Below are the code and all the weights of a small trained network. Each question names an input and a class and asks about switching units off, where a switched-off unit gives its printed mean instead of its output.

import numpy as np


def w(rows, s, z=0):
    codes = np.array(rows[::2]) - 128.0
    scale = np.full(codes.shape[1], s)
    scale[-1] = z or s
    return codes * scale


def f(y):
    return np.maximum(y, 0)


def log_softmax(a):
    a = a - a.max(-1, keepdims=True)
    return a - np.log(np.exp(a).sum(-1, keepdims=True))


def net(x, mask):
    res = np.array(x, float).reshape(1, 6) / 4 @ E
    y = f(res @ A[0][:, :-1].T + A[0][:, -1])
    res = res + np.where(mask, y, B[0][:, -1]) @ B[0][:, :-1]
    return log_softmax(res[-1] @ U[:, :-1].T + U[:, -1])


A, B = {}, {}
E = w([
[121,136,128,126,131,126,127,129,132,124,127,126],'x0',
[228,116,156,23,215,147,53,50,148,88,253,51],'x1',
[133,131,128,125,128,128,132,131,127,121,126,125],'x2',
[61,6,47,54,147,18,69,83,87,27,43,167],'x3',
[98,82,201,138,65,29,239,37,211,99,155,86],'x4',
[223,180,17,34,61,93,133,93,235,219,104,194],'x5',
],0.0051)
A[0] = w([
[179,147,59,90,89,98,133,129,202,184,110,204,123],'neuron 0',
[148,145,93,108,155,180,46,192,71,152,116,178,89],'neuron 1',
[58,136,88,201,55,109,200,196,100,160,25,208,58],'neuron 2',
[214,106,126,27,228,166,60,52,136,95,235,51,31],'neuron 3',
[49,88,210,183,196,135,106,157,34,77,165,71,97],'neuron 4',
[199,141,34,32,67,94,117,97,191,180,104,181,120],'neuron 5',
[66,56,93,72,146,65,77,89,87,69,78,140,112],'neuron 6',
[97,63,49,50,144,45,87,104,123,83,44,137,141],'neuron 7',
[106,37,54,83,135,47,92,113,109,69,56,175,131],'neuron 8',
[81,93,209,157,51,27,242,76,220,102,126,107,79],'neuron 9',
[154,162,53,111,170,198,37,170,87,158,88,170,87],'neuron 10',
[97,95,171,159,110,62,189,76,169,100,159,83,97],'neuron 11',
[50,131,84,204,81,115,193,189,115,159,30,192,44],'neuron 12',
[159,168,53,79,80,117,128,118,185,187,92,196,147],'neuron 13',
[129,99,195,129,45,50,227,34,231,120,134,126,65],'neuron 14',
[120,51,63,64,173,67,81,93,103,66,111,166,176],'neuron 15',
[163,235,214,206,133,213,187,176,146,199,161,95,161],'neuron 16',
[171,143,51,52,95,99,122,97,194,196,90,180,111],'neuron 17',
[119,70,174,90,83,40,201,32,213,106,157,88,81],'neuron 18',
[146,128,79,88,109,121,126,138,197,179,146,176,6],'neuron 19',
[176,188,39,71,105,114,130,94,200,190,158,141,90],'neuron 20',
[67,129,84,201,53,134,181,204,123,162,25,191,95],'neuron 21',
[146,144,68,109,172,210,32,183,63,126,113,158,173],'neuron 22',
[66,33,57,77,147,45,75,95,112,57,51,168,166],'neuron 23',
[33,78,215,212,200,165,119,160,9,44,136,71,133],'neuron 24',
[54,117,91,206,68,118,186,193,114,172,15,199,21],'neuron 25',
[200,171,46,74,90,87,136,103,190,173,86,167,140],'neuron 26',
[135,170,54,123,163,189,31,219,73,142,83,190,121],'neuron 27',
[154,168,68,114,184,215,44,185,72,153,107,148,124],'neuron 28',
[220,81,133,74,206,93,89,127,115,83,170,111,82],'neuron 29',
[159,134,63,111,178,190,51,192,57,155,81,198,11],'neuron 30',
[212,254,203,172,94,225,197,147,203,244,193,87,105],'neuron 31',
[208,101,135,40,222,123,46,64,158,94,217,69,26],'neuron 32',
],0.0055,0.0022)
B[0] = w([
[80,63,170,181,206,167,99,159,102,73,63,103,200],'neuron 0',
[95,148,112,113,117,76,211,59,59,158,135,58,193],'neuron 1',
[222,203,176,57,131,69,50,97,222,115,114,202,220],'neuron 2',
[232,237,191,22,128,48,30,87,223,94,107,210,244],'neuron 3',
[51,59,216,190,181,161,65,190,143,47,57,84,225],'neuron 4',
[47,58,210,207,221,167,86,171,143,56,64,91,219],'neuron 5',
[118,93,70,145,50,220,135,177,163,156,214,159,222],'neuron 6',
[161,104,46,137,46,199,148,177,159,175,221,187,230],'neuron 7',
[166,85,43,157,53,217,164,172,172,159,225,186,230],'neuron 8',
[99,123,82,126,158,66,240,51,14,198,64,32,215],'neuron 9',
[125,146,100,122,141,84,222,75,55,175,80,65,205],'neuron 10',
[87,137,110,115,144,91,207,75,57,150,88,64,185],'neuron 11',
[212,196,176,56,134,75,37,93,214,103,114,190,210],'neuron 12',
[64,57,183,196,187,170,94,183,126,73,75,113,204],'neuron 13',
[129,140,49,122,177,83,227,75,5,214,96,68,204],'neuron 14',
[137,121,71,149,45,198,147,160,179,160,210,169,229],'neuron 15',
[138,96,38,168,14,234,141,201,185,176,224,199,234],'neuron 16',
[84,66,174,200,198,151,83,165,115,67,55,128,205],'neuron 17',
[150,171,74,88,169,52,212,51,27,207,68,77,206],'neuron 18',
[112,76,164,136,207,134,83,182,109,88,78,142,163],'neuron 19',
[46,70,192,187,176,167,82,163,131,47,80,89,198],'neuron 20',
[183,196,179,52,94,85,66,89,199,99,151,166,218],'neuron 21',
[84,151,96,110,138,77,231,51,46,184,94,51,220],'neuron 22',
[130,101,51,169,37,213,154,182,167,175,232,156,250],'neuron 23',
[27,33,212,198,225,186,62,215,120,23,41,63,254],'neuron 24',
[187,216,209,49,81,54,69,67,233,81,101,174,213],'neuron 25',
[77,74,190,195,195,174,97,158,102,55,69,94,207],'neuron 26',
[114,150,90,113,154,74,224,70,33,187,95,56,218],'neuron 27',
[123,149,80,93,121,57,209,58,67,194,102,63,213],'neuron 28',
[130,184,179,95,83,99,124,102,183,111,142,121,197],'neuron 29',
[135,145,76,121,174,89,213,80,48,198,75,90,197],'neuron 30',
[149,85,4,192,40,229,136,204,173,204,253,221,250],'neuron 31',
[203,208,191,45,82,63,40,82,217,98,135,188,231],'neuron 32',
],0.0051,0.0079)
U = w([
[132,89,13,196,31,242,153,219,173,208,252,203,74],'0',
[21,40,241,221,233,162,56,208,102,9,35,70,50],'1',
[114,169,59,104,155,28,253,17,3,233,72,40,1],'2',
[234,245,214,26,106,28,19,57,230,71,123,209,230],'3',
],0.0075,0.0023)

Each question gives the input, the list of numbers given to net, and the class t.
The units are the neurons (one row each of A and B). Each row of codes is followed by its name. A weight is (code - 128) times the scale printed after its matrix; where a second scale follows, it is the last column's (A, B and U).
mask holds one flag per neuron, in row order. A switched-off neuron (its flag False) gives its mean, the last column of its row in B, instead of its output. The means were averaged over made-up inputs and are rounded, as every weight is.
A unit's drop is (log p(t) with every unit on - log p(t) with that unit switched off) / (log p(t) with every unit on - log p(t) with every unit switched off).
The circuit of an input: a set's keep is (log p(t) with only the set's units on - log p(t) with every unit switched off) / (log p(t) with every unit on - log p(t) with every unit switched off). Starting from the 12 units with the biggest drops (on a tie, the unit counted first), units are removed one at a time, each time the one whose removal leaves the highest keep (on an exact tie, the one counted first), for as long as the keep stays at least 0.8.
units of the circuit, in order: the units of the circuit, biggest drop first
most important unit: the unit with the biggest drop
top k neurons: the k neurons with the biggest drops, biggest first
drop when u is switched off: that unit's drop, to one decimal
input [-1,-6,-3,7,5,3], class 0: top 3 neurons : [neuron 23; neuron 8; neuron 7]
input [4,8,7,6,-8,8], class 1: units of the circuit, in order : [neuron 5]
input [6,6,1,-4,-6,6], class 1: units of the circuit, in order : [neuron 20; neuron 5]
input [0,8,4,-3,2,-7], class 3: top 2 neurons : [neuron 3; neuron 32]
input [8,7,5,1,6,7], class 1: top 4 neurons : [neuron 5; neuron 20; neuron 26; neuron 17]
input [-3,5,5,-5,-1,6], class 1: top 2 neurons : [neuron 20; neuron 5]
input [3,8,-8,8,6,-1], class 0: top 2 neurons : [neuron 23; neuron 6]
input [-1,8,-7,2,5,-7], class 3: top 2 neurons : [neuron 3; neuron 32]
input [0,7,0,7,7,3], class 0: top 3 neurons : [neuron 23; neuron 7; neuron 15]
input [-1,5,-4,-6,2,7], class 1: top 2 neurons : [neuron 20; neuron 5]
input [3,6,4,4,8,7], class 2: top 2 neurons : [neuron 18; neuron 14]
input [3,3,0,3,0,-3], class 0: top 2 neurons : [neuron 5; neuron 25]
input [-3,6,-3,7,-7,-2], class 0: top 3 neurons : [neuron 15; neuron 23; neuron 6]
input [-6,7,1,8,-2,7], class 0: most important unit : neuron 7
input [-7,-4,4,5,-6,2], class 2: top 2 neurons : [neuron 27; neuron 31]
input [6,-6,7,-3,7,5], class 2: top 2 neurons : [neuron 9; neuron 14]
input [-5,5,-4,5,-8,7], class 2: drop when neuron 4 is switched off : 0.2
input [5,-8,-1,-7,-6,-2], class 3: drop when neuron 12 is switched off : 0.3
input [2,-6,8,3,6,6], class 1: drop when neuron 5 is switched off : 0.6
input [2,6,8,3,-5,6], class 1: most important unit : neuron 5
